Below is a small trained network, with its code and all its weights. Each question gives an input and a class and asks what happens when units are switched off, that is, made to give their printed mean instead of their output.

import numpy as np


def w(rows, s, z=0):
    codes = np.array(rows[::2]) - 128.0
    scale = np.full(codes.shape[1], s)
    scale[-1] = z or s
    return codes * scale


def norm(h):
    return h / np.sqrt((h * h).mean(-1, keepdims=True) + 1e-5)


def f(y):
    return y / 2 * (1 + np.tanh(0.7978845608 * (y + 0.044715 * y**3)))


def log_softmax(a):
    a = a - a.max(-1, keepdims=True)
    return a - np.log(np.exp(a).sum(-1, keepdims=True))


def net(x, mask):
    res = np.array(x, float).reshape(1, 3) / 4 @ E
    u = 0
    for l in range(4):
        y = f(norm(res) @ A[l][:, :-1].T + A[l][:, -1])
        res = res + np.where(mask[u : u + 3], y, B[l][:, -1]) @ B[l][:, :-1]
        u += 3
    return log_softmax(norm(res)[-1] @ U[:, :-1].T + U[:, -1])


A, B = {}, {}
E = w([
[217,198,157,162],'x0',
[92,166,185,136],'x1',
[136,217,92,2],'x2',
],0.0069)
A[0] = w([
[67,136,128,183,108],'L0N0',
[103,46,165,65,92],'L0N1',
[73,148,249,112,4],'L0N2',
],0.013,0.0033)
B[0] = w([
[96,154,158,132,223],'L0N0',
[85,182,82,165,254],'L0N1',
[185,160,9,211,225],'L0N2',
],0.012,0.0029)
A[1] = w([
[251,127,139,143,2],'L1N0',
[177,39,47,111,126],'L1N1',
[111,151,129,57,180],'L1N2',
],0.011,0.0036)
B[1] = w([
[52,235,211,148,205],'L1N0',
[154,231,48,254,179],'L1N1',
[126,9,194,75,254],'L1N2',
],0.0074,0.0033)
A[2] = w([
[216,147,254,166,189],'L2N0',
[116,123,140,254,72],'L2N1',
[181,184,32,96,250],'L2N2',
],0.0092,0.0023)
B[2] = w([
[5,148,71,68,221],'L2N0',
[237,82,191,79,253],'L2N1',
[255,75,176,227,229],'L2N2',
],0.01,0.0052)
A[3] = w([
[159,42,233,85,171],'L3N0',
[67,203,66,88,2],'L3N1',
[3,23,33,203,103],'L3N2',
],0.0079,0.0027)
B[3] = w([
[202,74,88,2,253],'L3N0',
[195,125,140,104,145],'L3N1',
[93,201,117,96,212],'L3N2',
],0.0098,0.004)
U = w([
[188,30,128,21,47],'0',
[197,133,92,249,91],'1',
[76,188,92,112,250],'2',
],0.013,0.0014)

Each question gives the input, the list of numbers given to net, and the class t.
The units are the neurons (one row each of A and B). Each row of codes is followed by its name. A weight is (code - 128) times the scale printed after its matrix; where a second scale follows, it is the last column's (A, B and U).
mask holds one flag per neuron, layer by layer. A switched-off neuron (its flag False) gives its mean, the last column of its row in B, instead of its output. The means were averaged over made-up inputs and are rounded, as every weight is.
A unit's drop is (log p(t) with every unit on - log p(t) with that unit switched off) / (log p(t) with every unit on - log p(t) with every unit switched off).
The circuit of an input: a set's keep is (log p(t) with only the set's units on - log p(t) with every unit switched off) / (log p(t) with every unit on - log p(t) with every unit switched off). Starting from all 12 units, units are removed one at a time, each time the one whose removal leaves the highest keep (on an exact tie, the one counted first), for as long as the keep stays at least 0.8.
units of the circuit, in order: the units of the circuit, biggest drop first
k most important neurons: the k neurons with the biggest drops, biggest first
k most important neurons of layer l: the k neurons of layer l with the biggest drops, biggest first
input [1,-7,5], class 1: most important neuron : [L1N1]
input [7,-6,1], class 2: 4 most important neurons : [L1N0, L0N2, L2N0, L0N1]
input [-6,4,-8], class 0: units of the circuit, in order : [L2N1, L3N0]
input [7,2,-5], class 2: 3 most important neurons : [L2N0, L2N2, L1N0]
input [8,-1,5], class 2: units of the circuit, in order : [L2N1, L2N0]
input [-5,-7,6], class 1: units of the circuit, in order : [L1N1, L2N2]
input [5,-2,4], class 2: 4 most important neurons : [L1N0, L2N0, L2N1, L0N1]
input [7,8,-8], class 0: 2 most important neurons : [L2N1, L1N1]
input [5,1,3], class 2: 2 most important neurons : [L2N1, L2N0]
input [-4,0,3], class 2: 2 most important neurons of layer 0 : [L0N1, L0N2]
input [4,-6,3], class 1: 3 most important neurons : [L1N1, L0N0, L2N2]
input [8,-6,-2], class 2: 2 most important neurons : [L1N0, L0N2]
input [-2,-7,6], class 1: 2 most important neurons : [L1N1, L0N0]
input [-6,6,2], class 1: units of the circuit, in order : [L0N2]
input [-6,7,-5], class 1: 2 most important neurons : [L0N2, L1N2]
input [2,-3,1], class 1: 2 most important neurons of layer 3 : [L3N2, L3N0]
input [-5,-7,4], class 1: 2 most important neurons of layer 2 : [L2N2, L2N1]
input [-7,-3,-4], class 2: 2 most important neurons of layer 0 : [L0N1, L0N2]
input [-2,7,-8], class 0: 2 most important neurons of layer 2 : [L2N1, L2N2]
input [1,4,0], class 1: units of the circuit, in order : [L0N2]
